Here is a tiny trained network, its code and every weight. The questions are about switching its units off for an input and a class, where a switched-off unit gives its printed mean instead of its output.

import numpy as np


def w(rows, s, z=0):
    codes = np.array(rows[::2]) - 128.0
    scale = np.full(codes.shape[1], s)
    scale[-1] = z or s
    return codes * scale


def norm(h):
    return h / np.sqrt((h * h).mean(-1, keepdims=True) + 1e-5)


def f(y):
    return y / 2 * (1 + np.tanh(0.7978845608 * (y + 0.044715 * y**3)))


def log_softmax(a):
    a = a - a.max(-1, keepdims=True)
    return a - np.log(np.exp(a).sum(-1, keepdims=True))


def net(x, mask):
    res = np.array(x, float).reshape(1, 8) / 4 @ E
    u = 0
    for l in range(3):
        y = f(norm(res) @ A[l][:, :-1].T + A[l][:, -1])
        res = res + np.where(mask[u : u + 3], y, B[l][:, -1]) @ B[l][:, :-1]
        u += 3
    return log_softmax(norm(res)[-1] @ U[:, :-1].T + U[:, -1])


A, B = {}, {}
E = w([
[127,131,130,130,123,131,129],'x0',
[95,115,102,215,173,79,149],'x1',
[130,133,128,129,124,124,125],'x2',
[80,9,142,122,117,10,122],'x3',
[127,126,127,127,128,130,128],'x4',
[204,144,49,129,67,145,217],'x5',
[125,128,127,126,124,128,131],'x6',
[130,127,125,125,133,125,127],'x7',
],0.011)
A[0] = w([
[2,237,178,117,227,200,63,69],'0.n0',
[15,108,183,89,129,113,55,252],'0.n1',
[56,114,247,54,95,94,140,24],'0.n2',
],0.0071,0.0026)
B[0] = w([
[39,57,11,119,48,73,143,222],'0.n0',
[183,176,197,116,166,167,110,254],'0.n1',
[110,94,110,145,161,157,17,186],'0.n2',
],0.012,0.0071)
A[1] = w([
[156,214,124,189,162,136,233,166],'1.n0',
[40,77,51,192,58,50,113,125],'1.n1',
[122,30,84,1,14,74,76,250],'1.n2',
],0.0054,0.0016)
B[1] = w([
[142,125,173,106,122,113,84,154],'1.n0',
[91,87,103,196,138,104,242,215],'1.n1',
[64,145,96,87,4,202,111,254],'1.n2',
],0.012,0.0062)
A[2] = w([
[142,164,37,244,140,113,202,4],'2.n0',
[8,127,109,194,201,113,86,62],'2.n1',
[186,254,86,232,210,123,173,3],'2.n2',
],0.0074,0.0017)
B[2] = w([
[101,83,73,155,189,110,4,249],'2.n0',
[177,117,169,143,154,44,208,252],'2.n1',
[202,86,159,92,154,153,60,184],'2.n2',
],0.015,0.0036)
U = w([
[32,119,71,45,12,197,153,149],'0',
[150,83,162,92,196,146,23,249],'1',
[56,82,27,215,166,35,200,173],'2',
[108,131,240,182,253,9,218,1],'3',
[196,240,69,66,77,240,182,52],'4',
],0.012,0.0057)

Each question gives the input, the list of numbers given to net, and the class t.
The units are the neurons (one row each of A and B). Each row of codes is followed by its name. A weight is (code - 128) times the scale printed after its matrix; where a second scale follows, it is the last column's (A, B and U).
mask holds one flag per neuron, layer by layer. A switched-off neuron (its flag False) gives its mean, the last column of its row in B, instead of its output. The means were averaged over made-up inputs and are rounded, as every weight is.
A unit's drop is (log p(t) with every unit on - log p(t) with that unit switched off) / (log p(t) with every unit on - log p(t) with every unit switched off).
The circuit of an input: a set's keep is (log p(t) with only the set's units on - log p(t) with every unit switched off) / (log p(t) with every unit on - log p(t) with every unit switched off). Starting from all 9 units, units are removed one at a time, each time the one whose removal leaves the highest keep (on an exact tie, the one counted first), for as long as the keep stays at least 0.8.
units of the circuit, in order: the units of the circuit, biggest drop first
unit that matters most: the unit with the biggest drop
top k neurons: the k neurons with the biggest drops, biggest first
k most important neurons of layer l: the k neurons of layer l with the biggest drops, biggest first
input [0,1,2,-6,0,3,3,1], class 1: units of the circuit, in order : (1.n2, 2.n2)
input [-5,-3,6,-5,-5,0,-6,1], class 0: units of the circuit, in order : (0.n1)
input [-6,1,1,-8,-7,-5,-7,7], class 2: units of the circuit, in order : (0.n0, 1.n1)
input [-2,2,7,0,3,4,-7,1], class 1: top 2 neurons : (0.n0, 1.n2)
input [1,1,-7,-6,0,-2,-3,-4], class 2: units of the circuit, in order : (0.n0, 1.n1)
input [-7,-2,-7,-7,8,-1,1,-6], class 0: 2 most important neurons of layer 0 : (0.n0, 0.n1)
input [-5,4,0,7,6,-8,-2,5], class 3: units of the circuit, in order : (2.n1, 0.n1)
input [-5,2,7,-4,1,-1,-6,8], class 2: top 2 neurons : (0.n0, 1.n1)
input [2,7,6,-2,7,8,-4,-6], class 1: top 2 neurons : (0.n0, 2.n2)
input [6,-1,-7,0,-2,-8,6,1], class 0: top 4 neurons : (0.n0, 1.n2, 2.n0, 0.n1)
input [0,6,-6,8,6,-2,3,-6], class 3: units of the circuit, in order : (0.n0, 2.n1)
input [-1,3,4,0,6,2,4,4], class 1: units of the circuit, in order : (0.n0, 2.n2)
input [6,0,-1,8,8,8,5,-2], class 0: top 2 neurons : (1.n2, 2.n1)
input [4,6,-4,-1,-5,8,-7,4], class 1: top 2 neurons : (0.n0, 2.n2)
input [6,2,1,-3,-1,8,2,-8], class 1: unit that matters most : 1.n2
input [7,-6,-4,1,1,-1,7,-4], class 1: top 4 neurons : (0.n0, 0.n2, 0.n1, 1.n2)
input [4,1,4,4,5,-2,8,-4], class 3: 2 most important neurons of layer 1 : (1.n2, 1.n0)
input [-1,1,6,3,4,-1,-2,2], class 3: top 3 neurons : (1.n2, 2.n0, 2.n2)
input [-2,1,-8,4,-2,-1,7,3], class 3: top 2 neurons : (1.n2, 2.n0)
input [0,-7,6,-4,3,-6,0,-6], class 0: unit that matters most : 0.n0
input [8,-2,-4,0,-2,4,-7,-4], class 4: 2 most important neurons of layer 1 : (1.n1, 1.n2)
input [-2,3,4,-7,-5,-1,0,-3], class 2: 2 most important neurons of layer 0 : (0.n0, 0.n1)
input [-1,3,-1,-3,1,8,8,0], class 1: top 2 neurons : (1.n2, 0.n0)
input [-3,1,0,-4,6,-8,5,-6], class 2: top 3 neurons : (0.n0, 1.n1, 2.n1)
input [6,2,5,-7,-5,-1,0,-4], class 2: top 2 neurons : (0.n0, 0.n1)
